Below is a small trained network, with its code and all its weights. Each question gives an input and a class and asks what happens when units are switched off, that is, made to give their printed mean instead of their output.

import numpy as np


def w(rows, s, z=0):
    codes = np.array(rows[::2]) - 128.0
    scale = np.full(codes.shape[1], s)
    scale[-1] = z or s
    return codes * scale


def norm(h):
    return h / np.sqrt((h * h).mean(-1, keepdims=True) + 1e-5)


def f(y):
    return np.maximum(y, 0)


def log_softmax(a):
    a = a - a.max(-1, keepdims=True)
    return a - np.log(np.exp(a).sum(-1, keepdims=True))


def net(x, mask):
    res = np.array(x, float).reshape(1, 6) / 4 @ E
    u = 0
    for l in range(4):
        y = f(norm(res) @ A[l][:, :-1].T + A[l][:, -1])
        res = res + np.where(mask[u : u + 4], y, B[l][:, -1]) @ B[l][:, :-1]
        u += 4
    return log_softmax(norm(res)[-1] @ U[:, :-1].T + U[:, -1])


A, B = {}, {}
E = w([
[128,195,82,11,12,104,137,54],'x0',
[227,96,235,109,114,172,168,129],'x1',
[118,140,99,90,172,150,127,88],'x2',
[90,153,182,140,122,128,105,105],'x3',
[100,254,105,155,129,113,204,114],'x4',
[121,130,136,122,130,138,122,116],'x5',
],0.0064)
A[0] = w([
[63,139,104,203,198,165,122,206,189],'0.n1',
[152,77,122,157,145,138,129,128,25],'0.n2',
[189,90,170,137,175,140,169,175,5],'0.n3',
[157,107,138,155,107,124,253,87,35],'0.n4',
],0.0069,0.0013)
B[0] = w([
[247,126,132,88,93,186,69,160,255],'0.n1',
[104,122,147,114,138,118,187,86,173],'0.n2',
[73,131,136,119,123,139,126,64,206],'0.n3',
[152,113,97,81,195,72,99,172,167],'0.n4',
],0.012,0.0055)
A[1] = w([
[61,188,76,147,66,97,222,127,3],'1.n1',
[91,2,68,80,86,62,112,16,122],'1.n2',
[92,151,66,111,112,72,178,131,227],'1.n3',
[53,55,107,134,64,92,73,92,36],'1.n4',
],0.005,0.0011)
B[1] = w([
[70,36,112,172,155,108,219,90,182],'1.n1',
[220,76,146,240,102,158,39,123,252],'1.n2',
[104,186,129,213,145,172,153,127,199],'1.n3',
[123,99,6,56,59,201,3,5,178],'1.n4',
],0.0069,0.0039)
A[2] = w([
[39,124,151,94,183,103,68,171,52],'2.n1',
[181,227,205,95,190,78,178,117,154],'2.n2',
[129,140,189,25,103,123,253,140,2],'2.n3',
[154,175,119,89,117,105,137,185,13],'2.n4',
],0.0077,0.0014)
B[2] = w([
[123,165,150,107,124,120,172,151,131],'2.n1',
[223,106,61,42,81,81,57,114,252],'2.n2',
[210,136,128,253,196,235,24,129,194],'2.n3',
[39,148,145,209,108,194,137,61,183],'2.n4',
],0.0062,0.0036)
A[3] = w([
[98,65,185,141,175,141,149,134,66],'3.n1',
[29,126,56,133,153,59,254,128,131],'3.n2',
[169,58,167,87,130,149,108,106,246],'3.n3',
[122,134,135,130,165,190,185,199,52],'3.n4',
],0.0081,0.0011)
B[3] = w([
[106,161,184,149,44,179,234,58,158],'3.n1',
[26,94,128,216,196,166,167,72,159],'3.n2',
[2,194,115,85,181,18,189,209,254],'3.n3',
[162,165,84,244,117,160,80,154,137],'3.n4',
],0.0083,0.0087)
U = w([
[121,92,110,1,147,56,83,234,182],'0',
[204,151,31,144,75,176,60,86,255],'1',
[16,105,162,199,166,125,242,63,28],'2',
],0.0076,0.00091)

Each question gives the input, the list of numbers given to net, and the class t.
The units are the neurons (one row each of A and B). Each row of codes is followed by its name. A weight is (code - 128) times the scale printed after its matrix; where a second scale follows, it is the last column's (A, B and U).
mask holds one flag per neuron, layer by layer. A switched-off neuron (its flag False) gives its mean, the last column of its row in B, instead of its output. The means were averaged over made-up inputs and are rounded, as every weight is.
A unit's drop is (log p(t) with every unit on - log p(t) with that unit switched off) / (log p(t) with every unit on - log p(t) with every unit switched off).
The circuit of an input: a set's keep is (log p(t) with only the set's units on - log p(t) with every unit switched off) / (log p(t) with every unit on - log p(t) with every unit switched off). Starting from the 12 units with the biggest drops (on a tie, the unit counted first), units are removed one at a time, each time the one whose removal leaves the highest keep (on an exact tie, the one counted first), for as long as the keep stays at least 0.8.
units of the circuit, in order: the units of the circuit, biggest drop first
unit that matters most: the unit with the biggest drop
top k neurons: the k neurons with the biggest drops, biggest first
k most important neurons of layer l: the k neurons of layer l with the biggest drops, biggest first
drop when u is switched off: that unit's drop, to one decimal
input [-6,2,5,6,7,-5], class 0: unit that matters most => 2.n2
input [-2,6,8,7,4,-4], class 0: units of the circuit, in order => (2.n2; 0.n4)
input [3,-7,-8,-6,2,-3], class 2: top 2 neurons => (1.n1; 3.n2)
input [-2,-3,3,4,3,-6], class 1: top 2 neurons => (3.n3; 2.n4)
input [0,4,6,2,8,4], class 0: top 3 neurons => (0.n4; 2.n2; 3.n1)
input [-2,-4,3,-2,6,-1], class 1: top 2 neurons => (0.n1; 3.n3)
input [7,-4,-8,4,4,6], class 2: units of the circuit, in order => (0.n1; 1.n1)
input [6,0,6,-3,5,-8], class 2: top 4 neurons => (0.n1; 1.n1; 3.n2; 1.n3)
input [-4,1,-2,-6,5,-7], class 0: 2 most important neurons of layer 0 => (0.n4; 0.n3)
input [-6,3,-3,-5,-1,-6], class 2: top 4 neurons => (0.n3; 3.n1; 2.n2; 0.n2)
input [-6,2,1,0,-8,8], class 2: units of the circuit, in order => (3.n1; 0.n2)
input [2,-5,-7,-5,-6,7], class 1: top 3 neurons => (0.n1; 1.n4; 1.n2)
input [-1,2,-8,2,4,6], class 0: top 3 neurons => (2.n2; 0.n4; 0.n2)
input [3,-3,-1,0,-5,-4], class 1: units of the circuit, in order => (1.n2)
input [-2,-1,-6,-8,6,-6], class 1: 2 most important neurons of layer 3 => (3.n3; 3.n4)
input [-6,5,-2,-6,3,3], class 0: top 2 neurons => (0.n4; 2.n2)
input [3,-5,3,-2,1,-3], class 2: top 3 neurons => (0.n1; 1.n1; 3.n2)
input [-2,-7,2,1,3,8], class 1: top 2 neurons => (0.n1; 3.n3)
input [-5,7,8,-4,-1,-6], class 2: 3 most important neurons of layer 0 => (0.n3; 0.n1; 0.n2)
input [-8,-6,6,6,8,0], class 1: units of the circuit, in order => (0.n1)
input [-3,1,5,-3,6,6], class 0: top 2 neurons => (2.n2; 0.n4)
input [-2,6,-8,-1,2,7], class 0: drop when 1.n2 is switched off => 0.1
input [-7,5,-1,-1,5,6], class 0: drop when 2.n4 is switched off => 0.0
input [-2,-8,7,-4,7,3], class 1: drop when 0.n1 is switched off => 2.3
